Rows and roughly how far along a hidden order each lies, from 0 to 20:
[ 19 -15  -1   7  83  19  29  69  -6  -6  16  -6 -10 -29  -1  -8   4   2
 -20 -10   5   2   1  18  20   1  40 -31   2 -40 -20  22  30  33   4 -13
   1 -10   7  11  -3  -7  -8  -4  25 -13   0   2  -7   8  17 -39  15  13
   2  49  11  -6   0   5  11 -11  17 -25   0  15   5   6   4  23 -15  -2
   5   4  -2] | 11
[-21  22  11   8 -44  -9 -19   0  14   5  -8  22  -5  -1  16  -7  -5  -6
  10  -8 -43   0  -4   1 -14 -21  -3 -13  -2  20  29   7  13   1  30  50
  -5  -1   8   2 -12  27  15  -8  -6   0  11   3   3   4   4   7 -11  -8
 -14 -27 -11   4 -22  15 -17  17 -26   2 -19 -11 -13 -16   5 -29  15 -11
 -22   8   2] | 4
[ 35 -24  -3  14   9 -18  17   9  -4 -15  42  81  10   7 -10 -14  13  12
 -21 -12  53   8   0   7 -33   3  32  12 -34 -33   5   6  26  20  13 -15
  17  -8   6  17   9  -4  10  24  11  -8   9  -6 -23   9   4  -8  10  30
  21 -22   5 -11  14  -2   1 -28  23 -41  -5  17 -20  -5   7  24   4 -10
   7  26  18] | 14
[ 35 -24  -1  16  53  -3  32  39 -14 -19  42  29   8 -11   1 -15   6   5
 -22 -15  42   3  10  23   0   7  55  -5 -58 -51  -5  24  24  25  16 -31
   9 -15  13  23   9   2  15  14   7  -5  15  -1 -17  31  23 -35  15  36
  20  52  14  -7  17  -5  14 -21  36 -36   0  20 -22   1  11  33  -5 -10
  26  28  25] | 17
[-24  27  15   2 -75 -32 -35 -21  19  14 -26  36  -2  18   2  25  -4  -4
  32   8 -32   5 -15 -12 -31 -18 -36   5   8  49  34 -13   2 -16  28  93
  -1   7  -2  -9 -12   9  -4   4   5   0  -3   5   3 -25 -27  25 -19 -31
 -23 -46 -20   1 -34  25 -27  12 -39  23 -20 -16  -1 -14  -2 -30  21 -15
 -42 -13 -10] | 0
[ 27   7  13   0 -49 -59 -19 -37  -2  -7  22 108  21  41  -7  31   5  10
  41   7  40  10  17   7 -30  15  -2  31 -45   2  38  -5 -16 -27  27  21
  18 -17   4   3   0  18  19  46 -18   8   6   2 -30  15 -34  43 -12  19
  28  23  -7  -9   3   0   2 -11  14  10  -1  -4 -32 -17   6   4  36 -25
  18   4  26] | 13
[ 23 -24 -11  19  47  11  29  26   0 -15  34  37  -5 -20  -3 -43  14  11
 -46 -24  22   5 -10   6 -14  -9  44 -14 -16 -38 -10   6  46  44  13  -4
  -1  -2  11  18  10  -5   5   8  23 -13  12  -8 -10  11  32 -47  16  29
   9  35   7  -7  16   1   2 -25  12 -45 -13  17  -8   2   8  20 -14  -1
   4  30   5] | 12
[ 18  -2   7   6  19 -16  10  32  -9  -8  21  50   8  -4   3  12   0   0
   2  -4  17   2   7  20   3   4  32  -8 -26 -23   3  19  10  11  19  -8
   7 -10   6  15  -2   4   7  11   4  -3   7   5 -11  18  -2 -13   7  15
   9  29   6  -3  -2   5   6  -5  16 -11   1   6 -13  -3   7  16   7 -12
   8  11  17] | 12
[  -9   36   16    5 -115  -50  -37  -43   12    0   -5   80   11   21
   14   27   -6   -9   31    3  -17    4   -1   -6  -31  -19  -22    8
  -32   50   57   -1   -8  -25   43   52    3   -4    5   10   -7   27
   25   15  -33   16    8    4   -3   -4  -32   34  -24  -14  -11  -35
  -27    6  -31   18  -29   11  -19   19  -21  -17  -29  -20    7  -31
   35  -25  -26    5   21] | 5
[  24    0    5    4 -127  -83  -38 -114   25    2    3  127   18   82
  -29   12   17   30   39    8   71   20   -3  -25  -81    4  -49   69
  -36   31   49  -43  -18  -42   27   63   32   -5   -3  -14   -1   25
   19   67  -19    6   -2  -10  -39  -24  -66   87  -21   10   27    4
  -29  -16    0   10  -22  -30  -12   21  -12  -10  -31  -34    0  -15
   69  -28   -6   -1   14] | 10
[-13 -19 -12  18  39  53  11  26  25   1  -8 -32 -30 -35   0 -83  14  11
 -61 -35 -33   2 -33 -14 -14 -30  17 -29  36  -4 -22  -6  70  58  10  48
  -6  15  13  -5   2   6  -2 -33  37 -18  10 -17  11 -17  60 -28  12   5
 -20 -18  -2  -1   1  15 -15 -12 -39 -42 -29   6  16   3  -1 -16 -28  12
 -33  24 -39] | 2
[-16  52  23 -12 -85 -52 -33  15   1   9 -28  53   8  17  20  80 -20 -20
  62  24 -46  -1  10   6   1  -8 -29  -5 -10  48  45  15 -30 -46  28  34
  -9  -7  -6   4 -22  17   6  11 -19   9  -6  20   3  -5 -41  24 -26 -27
 -19 -24 -23   7 -41  22 -18  37 -16  49  -4 -21 -14 -17   4 -28  41 -23
 -22 -21  24] | 4
[-22  -7  -3  11  42  32   3  26  20   6 -22 -30 -29 -23   1 -40   8   8
 -27 -22 -49   1 -23  -8  -6 -20   1 -27  42  -5 -13  -2  53  39  10  50
  -9   8   6 -12  -9  12  -4 -33  31 -12   4  -7   7 -13  44 -22   5  -3
 -23 -10  -5  -2  -8  15 -10  -1 -38 -18 -19   1  18   1  -3 -15 -13   7
 -27   9 -30] | 2
[ 24  -8   2   7  18  -8  14  33  -3  -8  19  37   0  -3  -3   2   5   6
  -5  -4   7   4   4  12  -8   0  23  -7 -20 -22  -3  14  18  17  12  -6
   4  -6   4  12   0  -1   0  11  13  -9   5   1 -16   6  -1 -14   5  18
   7  37   4  -7   1   6   4 -16  15 -16  -2   9  -8  -3   6  14   2  -9
   0  19   7] | 11
[ 62 -19  -4  12  -6 -40  24   6 -12 -19  49  96  17  26 -14   4  14  20
  -5   2  76   9  17  13 -20  11  34  21 -61 -45  11   9   2  -3  12 -53
  25 -22   3  23   4   1  15  47  -4  -2   1  -4 -34  13 -22   4  13  45
  38  75   0 -11  15  -2  10 -32  46 -18   7  17 -33 -12  12  35  26 -23
  27  18  32] | 20
[ 29 -31 -11   1  88  20  38  76   3  -1   4  -1 -21 -17 -20 -16  15  25
 -12  -5  10   6 -11  10  -2  17  18  -7  35 -57 -47   0  29  31 -25 -20
   8  -7  -5 -13  -7 -18 -26  14  48 -21 -16  -4 -22 -10   6 -22  19  27
  11  82  10 -17  10   4  19 -31   6 -12   9  19  27   3  -5  36  -5   0
  10  -5 -18] | 12
[   6   22   10    7 -112  -56  -36  -62   14   -3    1  104   13   36
    4   24    0    3   29   -7    9    8    1   -7  -37  -13  -19   22
  -40   36   58   -9  -10  -30   44   55    8   -4    6    6   -4   29
   29   32  -26    8   14    0  -10   -1  -39   60  -22   -7   -2  -24
  -26    1  -21   14  -26    3    1   15  -19  -13  -34  -25    8  -25
   40  -22  -30   10   11] | 7
[ 54 -16  -2  10 -17 -45  24   8 -13 -19  47  94  17  19 -14  18  12  15
  -1   0  72   8  14  17 -20  12  30  23 -58 -27   7   8   4  -2  13 -36
  22 -20   2  21   5  -4  13  48  -2  -3   3  -2 -29  15 -21   2   7  39
  33  66  -1  -9  12  -1   9 -27  36 -16   4  15 -29 -10  10  33  21 -19
  19  16  31] | 19
